Below is a small trained network, with its code and all its weights. Each question gives an input and a class and asks what happens when units are switched off, that is, made to give their printed mean instead of their output.

import numpy as np


def w(rows, s, z=0):
    codes = np.array(rows[::2]) - 128.0
    scale = np.full(codes.shape[1], s)
    scale[-1] = z or s
    return codes * scale


def norm(h):
    return h / np.sqrt((h * h).mean(-1, keepdims=True) + 1e-5)


def f(y):
    return np.maximum(y, 0)


def log_softmax(a):
    a = a - a.max(-1, keepdims=True)
    return a - np.log(np.exp(a).sum(-1, keepdims=True))


def net(x, mask):
    res = np.array(x, float).reshape(1, 2) / 4 @ E
    u = 0
    for l in range(2):
        y = f(norm(res) @ A[l][:, :-1].T + A[l][:, -1])
        res = res + np.where(mask[u : u + 5], y, B[l][:, -1]) @ B[l][:, :-1]
        u += 5
    return log_softmax(norm(res)[-1] @ U[:, :-1].T + U[:, -1])


A, B = {}, {}
E = w([
[52,212,118,169,107,114,254,186],'x0',
[111,174,88,179,175,225,46,120],'x1',
],0.0079)
A[0] = w([
[170,50,151,79,94,85,183,104,102],'L0N0',
[134,164,88,152,180,105,45,108,37],'L0N1',
[151,76,135,103,255,180,2,108,212],'L0N2',
[225,178,186,101,69,95,101,164,253],'L0N3',
[114,95,125,104,62,123,133,117,33],'L0N4',
],0.0088,0.0036)
B[0] = w([
[120,101,67,11,175,125,162,167,205],'L0N0',
[243,193,89,130,20,187,138,177,167],'L0N1',
[209,116,122,173,94,215,67,109,255],'L0N2',
[100,206,202,75,255,142,90,104,185],'L0N3',
[43,129,97,19,122,144,185,134,143],'L0N4',
],0.0094,0.012)
A[1] = w([
[167,151,65,188,58,170,88,59,130],'L1N0',
[90,166,72,216,96,138,211,198,33],'L1N1',
[88,39,156,66,103,109,205,128,4],'L1N2',
[113,218,153,183,254,136,192,115,161],'L1N3',
[148,131,128,187,149,134,100,28,82],'L1N4',
],0.0081,0.0032)
B[1] = w([
[128,94,88,161,45,218,166,254,255],'L1N0',
[105,121,136,155,24,15,167,33,232],'L1N1',
[143,114,21,52,155,73,129,197,184],'L1N2',
[80,146,170,233,41,117,177,108,243],'L1N3',
[170,227,139,77,66,161,39,167,167],'L1N4',
],0.0089,0.0069)
U = w([
[116,142,189,231,182,105,90,65,3],'0',
[38,54,200,210,168,64,44,56,2],'1',
[67,117,18,1,137,13,220,185,93],'2',
[183,104,54,171,30,206,97,182,253],'3',
[166,88,123,66,166,137,106,106,159],'4',
[89,57,223,189,158,77,92,78,2],'5',
[133,58,177,205,209,48,135,91,2],'6',
[17,138,120,192,9,43,230,95,242],'7',
],0.0097,0.0043)

Each question gives the input, the list of numbers given to net, and the class t.
The units are the neurons (one row each of A and B). Each row of codes is followed by its name. A weight is (code - 128) times the scale printed after its matrix; where a second scale follows, it is the last column's (A, B and U).
mask holds one flag per neuron, layer by layer. A switched-off neuron (its flag False) gives its mean, the last column of its row in B, instead of its output. The means were averaged over made-up inputs and are rounded, as every weight is.
A unit's drop is (log p(t) with every unit on - log p(t) with that unit switched off) / (log p(t) with every unit on - log p(t) with every unit switched off).
The circuit of an input: a set's keep is (log p(t) with only the set's units on - log p(t) with every unit switched off) / (log p(t) with every unit on - log p(t) with every unit switched off). Starting from all 10 units, units are removed one at a time, each time the one whose removal leaves the highest keep (on an exact tie, the one counted first), for as long as the keep stays at least 0.8.
circuit, biggest first: the units of the circuit, biggest drop first
top k neurons: the k neurons with the biggest drops, biggest first
drop of u: that unit's drop, to one decimal
input [-5,-5], class 4: circuit, biggest first : L0N3
input [-2,-1], class 4: circuit, biggest first : L0N3, L1N0
input [3,-2], class 7: circuit, biggest first : L0N2, L1N3
input [1,1], class 7: top 2 neurons : L0N2, L0N0
input [4,6], class 7: top 2 neurons : L0N2, L1N1
input [-6,-6], class 4: top 3 neurons : L0N3, L1N1, L1N0
input [-7,-7], class 4: top 3 neurons : L0N3, L1N1, L1N0
input [2,-1], class 7: top 3 neurons : L0N2, L0N0, L1N3
input [6,-8], class 2: top 2 neurons : L1N2, L0N0
input [4,0], class 7: drop of L0N2 : 0.6
input [-8,-5], class 4: drop of L0N3 : 0.1
input [6,7], class 7: drop of L0N2 : 0.5
